Below is a small trained network, with its code and all its weights. Each question gives an input and a class and asks what happens when units are switched off, that is, made to give their printed mean instead of their output.

import numpy as np


def w(rows, s, z=0):
    codes = np.array(rows[::2]) - 128.0
    scale = np.full(codes.shape[1], s)
    scale[-1] = z or s
    return codes * scale


def norm(h):
    return h / np.sqrt((h * h).mean(-1, keepdims=True) + 1e-5)


def f(y):
    return np.maximum(y, 0)


def log_softmax(a):
    a = a - a.max(-1, keepdims=True)
    return a - np.log(np.exp(a).sum(-1, keepdims=True))


def net(x, mask):
    res = np.array(x, float).reshape(1, 2) / 4 @ E
    u = 0
    for l in range(3):
        y = f(norm(res) @ A[l][:, :-1].T + A[l][:, -1])
        res = res + np.where(mask[u : u + 6], y, B[l][:, -1]) @ B[l][:, :-1]
        u += 6
    return log_softmax(norm(res)[-1] @ U[:, :-1].T + U[:, -1])


A, B = {}, {}
E = w([
[92,173,170,217,110,254],'x0',
[171,62,32,129,143,72],'x1',
],0.0064)
A[0] = w([
[177,68,87,148,28,94,190],'L0N0',
[2,72,207,127,88,81,60],'L0N1',
[83,103,94,245,164,105,182],'L0N2',
[70,149,166,240,178,125,248],'L0N3',
[66,172,123,119,117,173,48],'L0N4',
[123,94,249,63,132,62,2],'L0N5',
],0.0081,0.00097)
B[0] = w([
[212,92,106,172,76,163,234],'L0N0',
[55,101,159,128,117,104,188],'L0N1',
[160,123,106,101,33,62,205],'L0N2',
[165,105,101,54,130,110,253],'L0N3',
[212,183,94,122,151,139,210],'L0N4',
[110,153,169,203,2,98,231],'L0N5',
],0.0081,0.0052)
A[1] = w([
[128,130,21,217,175,33,254],'L1N0',
[112,174,179,137,151,121,113],'L1N1',
[176,142,149,63,202,191,102],'L1N2',
[199,44,105,66,189,100,234],'L1N3',
[162,220,207,137,230,94,13],'L1N4',
[6,107,162,254,121,69,63],'L1N5',
],0.0075,0.00085)
B[1] = w([
[31,94,99,194,235,156,237],'L1N0',
[115,77,87,133,153,156,168],'L1N1',
[62,98,25,89,111,121,184],'L1N2',
[83,162,219,175,117,158,253],'L1N3',
[43,72,182,170,242,192,162],'L1N4',
[17,118,102,2,36,168,184],'L1N5',
],0.0066,0.0049)
A[2] = w([
[121,138,64,129,51,222,251],'L2N0',
[21,78,64,147,14,142,220],'L2N1',
[112,254,201,183,131,150,214],'L2N2',
[187,136,143,133,156,225,247],'L2N3',
[180,37,70,141,102,43,209],'L2N4',
[121,49,104,149,193,54,72],'L2N5',
],0.0063,0.0011)
B[2] = w([
[77,164,128,210,125,42,229],'L2N0',
[183,73,162,161,188,219,254],'L2N1',
[213,38,73,148,217,33,163],'L2N2',
[162,147,147,1,60,63,171],'L2N3',
[65,86,103,155,252,220,238],'L2N4',
[185,160,140,233,3,178,183],'L2N5',
],0.0062,0.0075)
U = w([
[224,109,176,96,184,17,119],'0',
[156,125,111,80,150,113,4],'1',
[170,219,45,114,27,85,147],'2',
[180,131,108,85,160,114,6],'3',
[149,145,119,103,162,85,2],'4',
[129,48,113,232,161,186,201],'5',
[55,109,184,127,7,123,134],'6',
[37,182,128,52,214,199,179],'7',
],0.014,0.0072)

Each question gives the input, the list of numbers given to net, and the class t.
The units are the neurons (one row each of A and B). Each row of codes is followed by its name. A weight is (code - 128) times the scale printed after its matrix; where a second scale follows, it is the last column's (A, B and U).
mask holds one flag per neuron, layer by layer. A switched-off neuron (its flag False) gives its mean, the last column of its row in B, instead of its output. The means were averaged over made-up inputs and are rounded, as every weight is.
A unit's drop is (log p(t) with every unit on - log p(t) with that unit switched off) / (log p(t) with every unit on - log p(t) with every unit switched off).
The circuit of an input: a set's keep is (log p(t) with only the set's units on - log p(t) with every unit switched off) / (log p(t) with every unit on - log p(t) with every unit switched off). Starting from the 12 units with the biggest drops (on a tie, the unit counted first), units are removed one at a time, each time the one whose removal leaves the highest keep (on an exact tie, the one counted first), for as long as the keep stays at least 0.8.
circuit, biggest first: the units of the circuit, biggest drop first
unit that matters most: the unit with the biggest drop
top k neurons: the k neurons with the biggest drops, biggest first
k most important neurons of layer l: the k neurons of layer l with the biggest drops, biggest first
drop when u is switched off: that unit's drop, to one decimal
input [-4,-2], class 6: circuit, biggest first : (L0N5)
input [-3,-1], class 6: top 3 neurons : (L0N5 L1N5 L0N4)
input [8,-6], class 7: 2 most important neurons of layer 1 : (L1N4 L1N2)
input [1,-7], class 7: top 2 neurons : (L0N0 L0N2)
input [0,-5], class 0: top 3 neurons : (L0N4 L2N2 L0N3)
input [0,0], class 0: top 3 neurons : (L0N5 L0N1 L0N4)
input [-1,-6], class 6: top 4 neurons : (L0N1 L0N5 L2N4 L1N5)
input [1,-1], class 7: 2 most important neurons of layer 0 : (L0N5 L0N0)
input [5,-3], class 7: circuit, biggest first : (L0N5 L0N0 L2N5)
input [7,-3], class 2: 3 most important neurons of layer 1 : (L1N0 L1N2 L1N5)
input [7,-6], class 7: top 4 neurons : (L0N5 L0N0 L1N4 L1N2)
input [-7,-2], class 5: top 2 neurons : (L2N1 L1N3)
input [4,-4], class 7: top 4 neurons : (L0N5 L0N0 L1N2 L1N4)
input [4,-1], class 2: unit that matters most : L2N4
input [4,-6], class 7: top 3 neurons : (L0N5 L1N2 L0N0)
input [6,-3], class 2: 3 most important neurons of layer 1 : (L1N0 L1N5 L1N2)
input [-1,-5], class 6: top 3 neurons : (L0N1 L0N5 L1N5)
input [8,4], class 2: drop when L0N5 is switched off : 0.1
input [-8,-6], class 6: drop when L0N5 is switched off : 0.2
input [2,-6], class 7: unit that matters most : L0N5
input [-3,-5], class 6: drop when L0N5 is switched off : 0.2
input [-7,-3], class 6: drop when L0N5 is switched off : 0.4
input [0,-4], class 0: 2 most important neurons of layer 2 : (L2N2 L2N4)
